Below are the code and all the weights of a small trained network. Each question names an input and a class and asks about switching units off, where a switched-off unit gives its printed mean instead of its output.

import numpy as np


def w(rows, s, z=0):
    codes = np.array(rows[::2]) - 128.0
    scale = np.full(codes.shape[1], s)
    scale[-1] = z or s
    return codes * scale


def norm(h):
    return h / np.sqrt((h * h).mean(-1, keepdims=True) + 1e-5)


def f(y):
    return y / 2 * (1 + np.tanh(0.7978845608 * (y + 0.044715 * y**3)))


def log_softmax(a):
    a = a - a.max(-1, keepdims=True)
    return a - np.log(np.exp(a).sum(-1, keepdims=True))


def net(x, mask):
    res = np.array(x, float).reshape(1, 6) / 4 @ E
    u = 0
    for l in range(2):
        y = f(norm(res) @ A[l][:, :-1].T + A[l][:, -1])
        res = res + np.where(mask[u : u + 11], y, B[l][:, -1]) @ B[l][:, :-1]
        u += 11
    return log_softmax(norm(res)[-1] @ U[:, :-1].T + U[:, -1])


A, B = {}, {}
E = w([
[149,135,213,99,58,99],'x0',
[238,166,83,118,168,27],'x1',
[72,226,170,166,113,114],'x2',
[188,69,114,72,11,29],'x3',
[126,159,56,53,128,107],'x4',
[254,130,109,209,28,141],'x5',
],0.0036)
A[0] = w([
[244,187,137,225,144,84,35],'L0N0',
[118,15,130,149,147,120,133],'L0N1',
[142,140,181,112,90,30,58],'L0N2',
[156,69,68,148,135,152,95],'L0N3',
[156,147,129,104,54,70,48],'L0N4',
[64,208,189,104,130,100,1],'L0N5',
[35,199,235,152,211,151,82],'L0N6',
[128,151,201,219,55,130,33],'L0N7',
[90,254,56,117,112,73,60],'L0N8',
[168,94,129,119,133,148,140],'L0N9',
[186,219,77,193,157,98,44],'L0N10',
],0.0062,0.003)
B[0] = w([
[87,79,148,184,112,85,186],'L0N0',
[121,164,198,136,143,151,153],'L0N1',
[116,146,131,80,137,158,148],'L0N2',
[132,147,175,124,163,162,145],'L0N3',
[82,174,145,86,146,125,150],'L0N4',
[157,118,139,108,137,161,144],'L0N5',
[132,124,183,54,174,253,254],'L0N6',
[165,127,149,201,123,106,157],'L0N7',
[151,138,195,122,161,172,156],'L0N8',
[137,144,166,131,151,134,142],'L0N9',
[172,167,145,178,137,113,165],'L0N10',
],0.0078,0.0043)
A[1] = w([
[143,137,126,78,105,66,82],'L1N0',
[239,156,126,237,150,96,88],'L1N1',
[135,102,201,176,32,162,115],'L1N2',
[91,78,13,115,163,127,83],'L1N3',
[132,254,104,182,106,98,92],'L1N4',
[88,113,182,226,40,155,3],'L1N5',
[5,72,102,105,94,136,122],'L1N6',
[96,115,88,187,164,194,67],'L1N7',
[13,134,118,165,149,188,61],'L1N8',
[241,182,27,121,105,160,103],'L1N9',
[146,124,121,89,93,72,46],'L1N10',
],0.0079,0.004)
B[1] = w([
[50,132,85,123,88,131,153],'L1N0',
[108,109,132,225,67,75,254],'L1N1',
[201,170,151,190,252,163,228],'L1N2',
[202,90,128,197,175,162,133],'L1N3',
[244,76,163,159,225,203,158],'L1N4',
[186,83,54,218,109,36,179],'L1N5',
[188,171,189,192,85,84,170],'L1N6',
[84,164,197,39,25,118,174],'L1N7',
[213,142,236,92,124,166,198],'L1N8',
[92,178,253,113,107,139,165],'L1N9',
[58,151,116,117,76,120,137],'L1N10',
],0.0065,0.0038)
U = w([
[175,129,138,252,121,109,172],'0',
[114,95,29,117,183,134,3],'1',
[61,148,103,78,33,56,81],'2',
[132,145,181,82,151,213,224],'3',
],0.016,0.0039)

Each question gives the input, the list of numbers given to net, and the class t.
The units are the neurons (one row each of A and B). Each row of codes is followed by its name. A weight is (code - 128) times the scale printed after its matrix; where a second scale follows, it is the last column's (A, B and U).
mask holds one flag per neuron, layer by layer. A switched-off neuron (its flag False) gives its mean, the last column of its row in B, instead of its output. The means were averaged over made-up inputs and are rounded, as every weight is.
A unit's drop is (log p(t) with every unit on - log p(t) with that unit switched off) / (log p(t) with every unit on - log p(t) with every unit switched off).
The circuit of an input: a set's keep is (log p(t) with only the set's units on - log p(t) with every unit switched off) / (log p(t) with every unit on - log p(t) with every unit switched off). Starting from the 12 units with the biggest drops (on a tie, the unit counted first), units are removed one at a time, each time the one whose removal leaves the highest keep (on an exact tie, the one counted first), for as long as the keep stays at least 0.8.
units of the circuit, in order: the units of the circuit, biggest drop first
most important unit: the unit with the biggest drop
top k neurons: the k neurons with the biggest drops, biggest first
top k neurons in layer l: the k neurons of layer l with the biggest drops, biggest first
drop when u is switched off: that unit's drop, to one decimal
input [-5,-5,-8,3,7,0], class 0: most important unit	L0N6
input [2,-1,-7,5,1,4], class 3: units of the circuit, in order	(L1N1; L1N5)
input [0,-3,1,3,6,4], class 2: units of the circuit, in order	(L0N6; L0N4; L1N0)
input [-2,2,0,3,8,6], class 2: top 2 neurons in layer 1	(L1N2; L1N9)
input [1,3,-8,-1,2,-2], class 1: top 2 neurons in layer 0	(L0N6; L0N10)
input [8,2,1,1,2,-5], class 2: top 3 neurons in layer 1	(L1N2; L1N4; L1N8)
input [-1,2,-6,-8,7,5], class 0: top 3 neurons	(L0N6; L1N1; L0N10)
input [-2,5,6,5,-6,-4], class 3: top 2 neurons in layer 0	(L0N8; L0N2)
input [3,4,-8,-4,1,-1], class 0: top 2 neurons	(L0N6; L0N4)
input [4,0,0,6,6,8], class 2: top 2 neurons	(L0N6; L0N4)
input [5,-7,2,5,-8,-4], class 0: top 2 neurons	(L1N5; L0N7)
input [-1,4,-7,-3,5,1], class 0: top 2 neurons	(L0N6; L1N1)
input [3,1,6,7,-1,-1], class 2: drop when L0N6 is switched off	0.2
input [6,-2,-4,8,-4,-6], class 2: drop when L0N6 is switched off	0.6
input [-5,5,-3,8,0,-3], class 2: top neuron	(L0N6)
